Here is a tiny trained network, its code and every weight. The questions are about switching its units off for an input and a class, where a switched-off unit gives its printed mean instead of its output.

import numpy as np


def w(rows, s, z=0):
    codes = np.array(rows[::2]) - 128.0
    scale = np.full(codes.shape[1], s)
    scale[-1] = z or s
    return codes * scale


def f(y):
    return np.maximum(y, 0)


def log_softmax(a):
    a = a - a.max(-1, keepdims=True)
    return a - np.log(np.exp(a).sum(-1, keepdims=True))


def net(x, mask):
    res = np.array(x, float).reshape(1, 8) / 4 @ E
    y = f(res @ A[0][:, :-1].T + A[0][:, -1])
    res = res + np.where(mask, y, B[0][:, -1]) @ B[0][:, :-1]
    return log_softmax(res[-1] @ U[:, :-1].T + U[:, -1])


A, B = {}, {}
E = w([
[109,136,127,81,132,110,146,151,99,171,152,129],'x0',
[142,110,127,109,116,128,131,124,141,150,126,154],'x1',
[177,109,112,133,135,131,122,94,157,107,124,141],'x2',
[137,92,145,144,101,152,124,123,167,137,76,129],'x3',
[124,2,87,106,170,220,90,172,102,79,155,123],'x4',
[186,181,91,99,106,177,54,217,157,122,191,154],'x5',
[89,167,70,38,56,150,118,36,118,92,43,130],'x6',
[114,131,120,147,136,130,132,137,128,131,124,141],'x7',
],0.01)
A[0] = w([
[156,96,175,174,196,181,110,207,153,173,185,119,7],'n1',
[147,97,119,176,107,188,118,186,131,145,210,131,58],'n2',
[143,80,143,124,142,143,85,215,114,108,176,139,5],'n3',
[84,62,194,105,213,123,215,82,121,98,122,106,133],'n4',
[85,175,158,144,121,86,182,66,121,144,78,177,10],'n5',
[140,244,165,151,83,60,99,154,200,155,134,172,76],'n6',
[155,92,137,125,71,97,161,143,144,100,119,136,2],'n7',
[93,129,184,173,133,92,140,126,113,88,162,89,108],'n8',
[83,113,168,142,192,127,128,136,159,114,156,131,55],'n9',
[162,185,179,147,142,71,111,151,132,172,130,116,144],'n10',
[169,72,254,228,205,30,132,135,147,185,181,147,68],'n11',
[75,171,166,113,92,106,177,33,130,128,108,121,33],'n12',
],0.0083,0.0034)
B[0] = w([
[154,108,216,194,88,55,254,70,146,159,119,90,252],'n1',
[160,81,161,126,139,146,205,135,149,68,129,71,231],'n2',
[185,143,186,127,104,87,84,170,99,180,132,40,229],'n3',
[100,114,13,74,140,170,55,185,115,104,94,151,228],'n4',
[174,172,197,196,119,71,137,98,153,154,170,180,221],'n5',
[33,83,119,73,169,207,63,203,135,76,120,194,237],'n6',
[207,129,147,191,139,103,119,176,150,67,170,75,132],'n7',
[76,131,121,86,118,169,170,154,132,152,148,73,173],'n8',
[107,73,105,155,179,150,110,77,183,197,116,162,167],'n9',
[87,170,95,128,181,142,80,104,183,99,140,145,199],'n10',
[4,141,57,38,173,174,71,171,147,81,143,240,254],'n11',
[195,216,144,122,109,45,104,62,101,197,100,105,233],'n12',
],0.0075,0.0093)
U = w([
[81,160,50,28,109,193,126,89,69,62,73,196,230],'0',
[149,109,66,47,168,250,95,197,92,85,138,146,185],'1',
[230,204,171,157,149,83,254,60,86,166,138,92,3],'2',
],0.0073,0.0028)

Each question gives the input, the list of numbers given to net, and the class t.
The units are the neurons (one row each of A and B). Each row of codes is followed by its name. A weight is (code - 128) times the scale printed after its matrix; where a second scale follows, it is the last column's (A, B and U).
mask holds one flag per neuron, in row order. A switched-off neuron (its flag False) gives its mean, the last column of its row in B, instead of its output. The means were averaged over made-up inputs and are rounded, as every weight is.
A unit's drop is (log p(t) with every unit on - log p(t) with that unit switched off) / (log p(t) with every unit on - log p(t) with every unit switched off).
The circuit of an input: a set's keep is (log p(t) with only the set's units on - log p(t) with every unit switched off) / (log p(t) with every unit on - log p(t) with every unit switched off). Starting from all 12 units, units are removed one at a time, each time the one whose removal leaves the highest keep (on an exact tie, the one counted first), for as long as the keep stays at least 0.8.
units of the circuit, in order: the units of the circuit, biggest drop first
top k neurons: the k neurons with the biggest drops, biggest first
drop when u is switched off: that unit's drop, to one decimal
input [4,-8,-1,6,-5,-8,-3,7], class 0: units of the circuit, in order	[n11]
input [-3,-7,8,7,-3,-8,0,6], class 0: top 4 neurons	[n4 n11 n1 n3]
input [0,8,1,8,-8,0,7,7], class 2: top 4 neurons	[n5 n12 n11 n4]
input [-7,0,2,2,7,5,-1,4], class 2: units of the circuit, in order	[n1 n11]
input [7,5,-7,-8,4,1,-1,-8], class 2: units of the circuit, in order	[n11 n6]
input [-4,-5,-3,-5,-8,-5,0,-8], class 0: top 3 neurons	[n6 n1 n11]
input [-2,3,7,-7,0,-2,4,1], class 2: top 2 neurons	[n11 n6]
input [-2,-3,-8,0,-3,-2,4,-5], class 2: top 2 neurons	[n11 n12]
input [-3,-1,0,-6,-8,3,-5,4], class 1: top 2 neurons	[n6 n12]
input [6,-4,-6,3,-8,3,-2,3], class 1: top 2 neurons	[n6 n1]
input [3,4,8,0,1,5,-8,-2], class 2: top 2 neurons	[n1 n4]
input [-2,-3,5,5,5,2,-6,6], class 2: top 2 neurons	[n1 n6]
input [-1,3,8,4,-4,3,-8,-6], class 1: drop when n11 is switched off	0.9
input [4,-3,-5,-2,4,3,-1,5], class 2: drop when n11 is switched off	0.1
input [2,-4,-7,-5,1,6,-5,8], class 2: units of the circuit, in order	[n1]
input [-5,-1,5,-5,-2,-2,8,-4], class 2: drop when n6 is switched off	0.0
